Below is a small trained network, with its code and all its weights. Each question gives an input and a target symbol and asks what happens when units are switched off, that is, made to give their printed mean instead of their output.

import numpy as np


def w(rows, s, z=0):
    codes = np.array(rows[::2]) - 128.0
    scale = np.full(codes.shape[1], s)
    scale[-1] = z or s
    return codes * scale


def norm(h):
    return h / np.sqrt((h * h).mean(-1, keepdims=True) + 1e-5)


def f(y):
    return y / 2 * (1 + np.tanh(0.7978845608 * (y + 0.044715 * y**3)))


def softmax(a):
    e = np.exp(a - a.max(-1, keepdims=True))
    return e / e.sum(-1, keepdims=True)


def log_softmax(a):
    a = a - a.max(-1, keepdims=True)
    return a - np.log(np.exp(a).sum(-1, keepdims=True))


def net(x, mask):
    ids = ['ΓΔΣαβεζηθλπφψω'.index(c) for c in x.split()]
    T = len(ids)
    res = E[ids] + P[:T]
    u = 0
    for l in range(2):
        r = norm(res)
        for j in range(2):
            rows = slice(2 * j, 2 * j + 2)
            q, k, v = (r @ M[l][rows].T for M in (Q, K, V))
            z = softmax(np.where(np.tri(T) > 0, q @ k.T / 2**0.5, -1e9)) @ v
            o = O[l][rows]
            res = res + np.where(mask[u + j], z, o[:, -1]) @ o[:, :-1]
        u += 2
        y = f(norm(res) @ A[l][:, :-1].T + A[l][:, -1])
        res = res + np.where(mask[u : u + 12], y, B[l][:, -1]) @ B[l][:, :-1]
        u += 12
    return log_softmax(norm(res)[-1] @ U[:, :-1].T + U[:, -1])


Q, K, V, O, A, B = {}, {}, {}, {}, {}, {}
E = w([
[146,75,171,119,123,93,188,161,114,121],'Γ',
[92,101,174,169,102,123,44,154,103,144],'Δ',
[185,91,134,54,94,98,112,123,165,148],'Σ',
[82,100,112,88,35,115,98,98,120,63],'α',
[115,45,93,112,115,120,106,108,113,151],'β',
[75,147,78,136,117,91,121,113,101,169],'ε',
[70,184,119,87,76,120,93,120,147,131],'ζ',
[106,109,152,71,193,87,144,132,182,57],'η',
[100,185,166,124,133,125,36,130,118,115],'θ',
[81,81,149,120,140,168,93,149,143,192],'λ',
[161,114,144,87,83,4,102,180,101,153],'π',
[122,134,164,186,164,123,151,155,169,67],'φ',
[84,108,62,91,96,132,83,176,157,138],'ψ',
[110,159,104,134,196,104,58,138,71,161],'ω',
],0.026)
P = w([
[151,105,107,153,150,82,87,247,169,114],'0',
[137,121,94,140,157,115,114,198,132,127],'1',
[129,117,112,136,149,115,116,175,131,136],'2',
[119,116,120,138,150,116,121,154,117,146],'3',
[117,114,131,141,144,123,123,135,107,155],'4',
[112,115,136,143,147,128,126,113,100,160],'5',
[112,110,144,141,140,131,124,87,99,164],'6',
[111,108,157,143,139,132,126,68,97,169],'7',
[118,112,163,140,134,130,123,31,102,179],'8',
[90,109,165,151,132,135,122,43,100,180],'9',
],0.013)
Q[0] = w([
[137,148,89,126,137,169,168,140,145,127],'0.h0',
[160,169,102,132,132,136,171,112,118,97],'0.h0',
[72,127,144,92,141,96,96,122,115,118],'0.h1',
[20,92,166,112,188,7,122,129,139,94],'0.h1',
],0.012)
K[0] = w([
[165,178,56,169,96,117,121,205,121,94],'0.h0',
[131,147,109,188,74,207,170,217,113,111],'0.h0',
[119,144,135,185,110,180,167,62,180,154],'0.h1',
[128,137,192,165,117,138,149,2,93,149],'0.h1',
],0.0085)
V[0] = w([
[118,97,125,124,211,157,165,31,121,1],'0.h0',
[244,142,103,94,84,191,97,89,47,178],'0.h0',
[131,34,112,50,53,102,86,174,55,246],'0.h1',
[90,71,59,183,124,60,170,102,105,61],'0.h1',
],0.0053)
O[0] = w([
[111,94,138,89,185,110,131,111,101,105,21],'0.h0',
[194,102,117,138,168,119,126,236,171,59,3],'0.h0',
[99,112,105,119,136,68,111,69,188,121,133],'0.h1',
[137,69,51,215,114,130,254,63,90,53,156],'0.h1',
],0.0097,0.0041)
A[0] = w([
[139,23,129,165,177,130,175,121,113,204,142],'0.n0',
[208,131,118,145,38,156,109,176,42,96,74],'0.n1',
[101,116,109,73,125,47,137,190,142,126,2],'0.n2',
[139,37,62,13,51,140,106,102,105,163,127],'0.n3',
[121,168,62,203,59,131,122,186,180,149,133],'0.n4',
[98,154,140,169,142,47,112,64,144,147,227],'0.n5',
[136,158,175,92,85,169,68,69,47,127,230],'0.n6',
[119,120,64,39,95,110,129,69,159,219,118],'0.n7',
[148,186,181,94,176,162,63,133,114,155,145],'0.n8',
[120,141,219,120,154,102,174,61,208,98,69],'0.n9',
[181,115,144,134,187,97,106,164,254,38,77],'0.n10',
[140,105,175,139,76,88,200,145,136,111,92],'0.n11',
],0.0082,0.0024)
B[0] = w([
[37,121,103,138,130,44,130,99,220,126,199],'0.n0',
[190,148,142,69,142,95,81,65,77,135,141],'0.n1',
[111,185,102,107,102,178,75,151,115,108,149],'0.n2',
[150,72,171,140,193,57,109,232,151,81,206],'0.n3',
[90,64,164,109,162,234,190,132,51,76,179],'0.n4',
[135,78,114,138,41,153,57,126,114,59,255],'0.n5',
[130,62,179,146,128,63,215,171,133,139,221],'0.n6',
[122,59,178,113,106,183,120,164,106,190,206],'0.n7',
[156,132,167,192,110,10,125,115,187,132,193],'0.n8',
[127,204,125,97,137,141,14,133,69,143,173],'0.n9',
[221,135,126,131,198,176,254,91,110,153,139],'0.n10',
[66,215,89,137,99,61,114,96,99,208,162],'0.n11',
],0.0071,0.0068)
Q[1] = w([
[102,144,166,243,100,131,105,111,159,79],'1.h0',
[39,2,159,150,129,112,122,166,31,138],'1.h0',
[107,100,150,200,146,110,51,92,152,64],'1.h1',
[25,40,124,108,132,68,171,199,101,176],'1.h1',
],0.009)
K[1] = w([
[161,87,171,84,133,102,162,81,54,188],'1.h0',
[112,133,211,149,148,132,129,2,128,136],'1.h0',
[166,130,177,161,159,138,112,81,109,99],'1.h1',
[41,100,132,20,187,129,136,56,133,128],'1.h1',
],0.012)
V[1] = w([
[138,135,168,154,33,157,164,147,204,51],'1.h0',
[123,108,185,2,151,104,141,103,54,77],'1.h0',
[124,155,179,90,175,154,49,64,122,74],'1.h1',
[100,97,151,145,186,134,143,112,111,164],'1.h1',
],0.0077)
O[1] = w([
[162,134,181,136,100,183,168,109,159,59,136],'1.h0',
[132,72,117,9,97,97,121,206,105,120,3],'1.h0',
[149,25,152,160,108,82,171,138,158,172,247],'1.h1',
[153,117,74,149,110,161,91,148,195,118,254],'1.h1',
],0.012,0.0025)
A[1] = w([
[130,55,134,84,72,88,68,113,175,98,166],'1.n0',
[50,110,207,38,2,169,167,144,158,60,57],'1.n1',
[79,130,203,114,190,211,157,17,202,100,159],'1.n2',
[142,211,146,49,91,64,107,149,55,144,172],'1.n3',
[90,144,108,131,102,151,131,141,174,179,76],'1.n4',
[134,42,65,92,139,190,118,215,109,98,60],'1.n5',
[67,122,106,186,74,155,122,172,35,160,4],'1.n6',
[89,147,136,190,29,178,113,93,183,111,125],'1.n7',
[72,113,156,135,118,191,254,151,175,175,243],'1.n8',
[236,135,117,158,159,131,69,175,183,134,76],'1.n9',
[81,195,187,149,122,113,117,116,130,82,45],'1.n10',
[157,108,211,171,169,81,223,81,100,94,116],'1.n11',
],0.0083,0.0037)
B[1] = w([
[172,121,114,142,105,78,169,86,160,110,250],'1.n0',
[190,172,164,151,241,98,135,64,41,151,171],'1.n1',
[163,64,89,153,65,109,139,191,136,192,190],'1.n2',
[111,160,114,155,59,124,180,151,171,138,166],'1.n3',
[139,166,83,58,172,84,100,50,125,142,134],'1.n4',
[39,211,163,117,165,246,114,149,130,93,148],'1.n5',
[231,130,70,119,81,107,139,159,145,149,186],'1.n6',
[157,87,118,2,146,154,168,95,128,123,254],'1.n7',
[168,207,179,161,116,102,224,98,130,226,190],'1.n8',
[167,91,11,98,210,114,241,125,113,156,143],'1.n9',
[117,100,213,48,174,58,21,99,154,99,175],'1.n10',
[82,150,119,197,136,121,168,144,156,118,185],'1.n11',
],0.0082,0.0073)
U = w([
[48,183,112,73,98,109,141,57,153,126,125],'Γ',
[216,54,172,130,63,192,37,125,117,120,130],'Δ',
[254,126,89,80,173,126,156,193,189,99,127],'Σ',
[151,107,135,116,161,103,176,86,45,21,124],'α',
[96,85,70,149,133,146,138,146,228,35,132],'β',
[149,110,44,105,56,188,158,50,95,133,128],'ε',
[203,154,189,62,147,135,134,92,71,185,107],'ζ',
[67,66,146,44,124,109,178,208,57,152,73],'η',
[144,153,252,124,169,89,74,212,200,90,78],'θ',
[143,132,125,91,97,188,81,115,242,238,67],'λ',
[200,176,88,100,12,109,129,192,128,110,161],'π',
[152,126,144,230,104,153,239,127,140,139,130],'φ',
[77,135,167,109,134,216,114,172,111,118,254],'ψ',
[162,129,79,181,181,114,57,137,86,167,150],'ω',
],0.0075,0.005)

Each question gives the input, a string of symbols that net reads in full, and the target symbol t.
The units are the heads (2 rows each of Q, K, V and O) and the neurons (one row each of A and B). Each row of codes is followed by its name. A weight is (code - 128) times the scale printed after its matrix; where a second scale follows, it is the last column's (O, A, B and U).
mask holds one flag per unit, layer by layer, with each layer's heads first. A switched-off unit (its flag False) gives its mean, the last column of its rows in O or B, instead of its output. The means were averaged over made-up inputs and are rounded, as every weight is.
A unit's drop is (log p(t) with every unit on - log p(t) with that unit switched off) / (log p(t) with every unit on - log p(t) with every unit switched off).
The circuit of an input: a set's keep is (log p(t) with only the set's units on - log p(t) with every unit switched off) / (log p(t) with every unit on - log p(t) with every unit switched off). Starting from the 12 units with the biggest drops (on a tie, the unit counted first), units are removed one at a time, each time the one whose removal leaves the highest keep (on an exact tie, the one counted first), for as long as the keep stays at least 0.8.
units of the circuit, in order: the units of the circuit, biggest drop first
k most important neurons: the k neurons with the biggest drops, biggest first
top k neurons in layer l: the k neurons of layer l with the biggest drops, biggest first
drop when u is switched off: that unit's drop, to one decimal
input π Σ φ π φ π ψ β Γ Σ, target Σ: units of the circuit, in order -> (0.h0 0.n3 1.n9)
input η Γ ω φ, target ω: units of the circuit, in order -> (1.h0 0.n6 0.n9 0.n0)
input Δ η ε, target η: top 3 neurons in layer 0 -> (0.n10 0.n3 0.n7)
input Δ π ψ, target ψ: 3 most important neurons -> (0.n4 1.n5 0.n3)
input φ ζ φ π Γ φ, target π: 4 most important neurons -> (0.n1 1.n6 0.n4 0.n0)
input Σ β Δ η λ, target η: units of the circuit, in order -> (1.h0 0.n3)
input ε Γ Γ Δ θ θ, target θ: units of the circuit, in order -> (0.n6 0.h1 0.h0)
input Δ ψ λ φ φ π θ ψ η λ, target η: units of the circuit, in order -> (1.h0)
input φ θ φ θ Γ Δ λ ζ, target ζ: units of the circuit, in order -> (1.n1 0.n7)
input ζ φ φ π ω η φ η, target φ: units of the circuit, in order -> (0.h1 1.n11)
input φ η ψ, target η: units of the circuit, in order -> (0.h0 0.h1 1.h0)
input ψ ω ψ Δ π ψ φ θ φ, target θ: units of the circuit, in order -> (1.n10 0.n9)
input ω η α, target η: units of the circuit, in order -> (1.h0 0.n3 0.h0)
input ε φ α β φ φ θ θ, target θ: units of the circuit, in order -> (0.h1 0.n6 1.n10 1.h1)
input ζ φ α β θ θ ψ ζ θ η, target θ: units of the circuit, in order -> (0.h1)
input η Γ θ Δ λ β Γ φ θ φ, target θ: units of the circuit, in order -> (0.n9 1.n10)
input φ ω α Δ φ, target ω: 2 most important neurons -> (0.n3 0.n9)
input η β ε φ Δ, target φ: 3 most important neurons -> (0.n2 0.n6 0.n9)
input α Σ φ φ ψ β Σ η α, target η: units of the circuit, in order -> (1.h0 0.n3)
input β Δ π φ α Δ ω λ Δ η, target Δ: 2 most important neurons -> (0.n9 1.n2)
input π Γ ω Γ Σ φ π φ, target π: 3 most important neurons -> (0.n1 1.n6 0.n11)
input λ θ Γ λ Δ φ Δ, target φ: top 3 neurons in layer 0 -> (0.n9 0.n6 0.n7)
input η φ θ φ α, target φ: top neuron in layer 0 -> (0.n6)
input φ β α φ, target β: 2 most important neurons -> (0.n9 0.n7)
input Δ φ Δ η, target Δ: drop when 0.n5 is switched off -> 0.1
input θ Δ η φ, target η: drop when 0.h0 is switched off -> 0.9
input ω φ Γ ω η φ φ θ, target φ: drop when 0.n8 is switched off -> 0.1
input Δ π θ π θ Σ, target Σ: drop when 0.h0 is switched off -> 0.8
